Here is a tiny trained network, its code and every weight. The questions are about switching its units off for an input and a class, where a switched-off unit gives its printed mean instead of its output.

import numpy as np


def w(rows, s, z=0):
    codes = np.array(rows[::2]) - 128.0
    scale = np.full(codes.shape[1], s)
    scale[-1] = z or s
    return codes * scale


def f(y):
    return np.maximum(y, 0)


def log_softmax(a):
    a = a - a.max(-1, keepdims=True)
    return a - np.log(np.exp(a).sum(-1, keepdims=True))


def net(x, mask):
    res = np.array(x, float).reshape(1, 4) / 4 @ E
    y = f(res @ A[0][:, :-1].T + A[0][:, -1])
    res = res + np.where(mask, y, B[0][:, -1]) @ B[0][:, :-1]
    return log_softmax(res[-1] @ U[:, :-1].T + U[:, -1])


A, B = {}, {}
E = w([
[77,152,255,84],'x0',
[158,46,179,219],'x1',
[176,185,138,144],'x2',
[128,90,126,102],'x3',
],0.0093)
A[0] = w([
[166,61,188,219,132],'n1',
[128,98,245,175,135],'n2',
[127,133,53,176,255],'n3',
[111,161,147,63,184],'n4',
[90,124,122,152,98],'n5',
[149,116,169,187,111],'n6',
[143,117,94,136,189],'n7',
[91,166,92,83,212],'n8',
[177,53,124,253,197],'n9',
[90,147,253,84,152],'n10',
[87,203,147,118,156],'n11',
[112,144,102,61,208],'n12',
[137,160,22,104,216],'n13',
[170,80,133,140,129],'n14',
],0.014,0.006)
B[0] = w([
[85,69,184,208,227],'n1',
[52,112,225,154,224],'n2',
[176,49,107,89,223],'n3',
[142,197,105,107,197],'n4',
[123,116,130,123,133],'n5',
[95,104,146,160,176],'n6',
[161,101,111,116,174],'n7',
[152,178,106,75,206],'n8',
[196,86,87,230,255],'n9',
[67,251,152,142,250],'n10',
[122,186,115,92,187],'n11',
[142,175,105,86,201],'n12',
[103,39,115,7,230],'n13',
[132,99,109,158,167],'n14',
],0.026,0.013)
U = w([
[150,68,55,38,167],'0',
[178,30,72,248,41],'1',
[72,236,92,107,248],'2',
[2,137,183,252,29],'3',
],0.0065,0.0014)

Each question gives the input, the list of numbers given to net, and the class t.
The units are the neurons (one row each of A and B). Each row of codes is followed by its name. A weight is (code - 128) times the scale printed after its matrix; where a second scale follows, it is the last column's (A, B and U).
mask holds one flag per neuron, in row order. A switched-off neuron (its flag False) gives its mean, the last column of its row in B, instead of its output. The means were averaged over made-up inputs and are rounded, as every weight is.
A unit's drop is (log p(t) with every unit on - log p(t) with that unit switched off) / (log p(t) with every unit on - log p(t) with every unit switched off).
The circuit of an input: a set's keep is (log p(t) with only the set's units on - log p(t) with every unit switched off) / (log p(t) with every unit on - log p(t) with every unit switched off). Starting from the 12 units with the biggest drops (on a tie, the unit counted first), units are removed one at a time, each time the one whose removal leaves the highest keep (on an exact tie, the one counted first), for as long as the keep stays at least 0.8.
circuit, biggest first: the units of the circuit, biggest drop first
top k neurons: the k neurons with the biggest drops, biggest first
drop when u is switched off: that unit's drop, to one decimal
input [-7,0,8,-8], class 0: circuit, biggest first : (n13)
input [0,1,-2,7], class 1: top 3 neurons : (n10 n13 n2)
input [1,-1,1,8], class 2: top 2 neurons : (n3 n13)
input [-1,-8,-3,-6], class 0: top 2 neurons : (n13 n10)
input [0,-7,5,6], class 0: top 3 neurons : (n10 n13 n2)
input [0,-4,-4,4], class 0: top 2 neurons : (n10 n2)
input [-4,1,-6,-2], class 1: drop when n9 is switched off : 0.3
input [8,0,-4,-6], class 2: drop when n4 is switched off : 0.1
input [-7,-1,-2,4], class 0: drop when n13 is switched off : 0.2
input [-8,-1,-2,-8], class 0: drop when n13 is switched off : 0.7
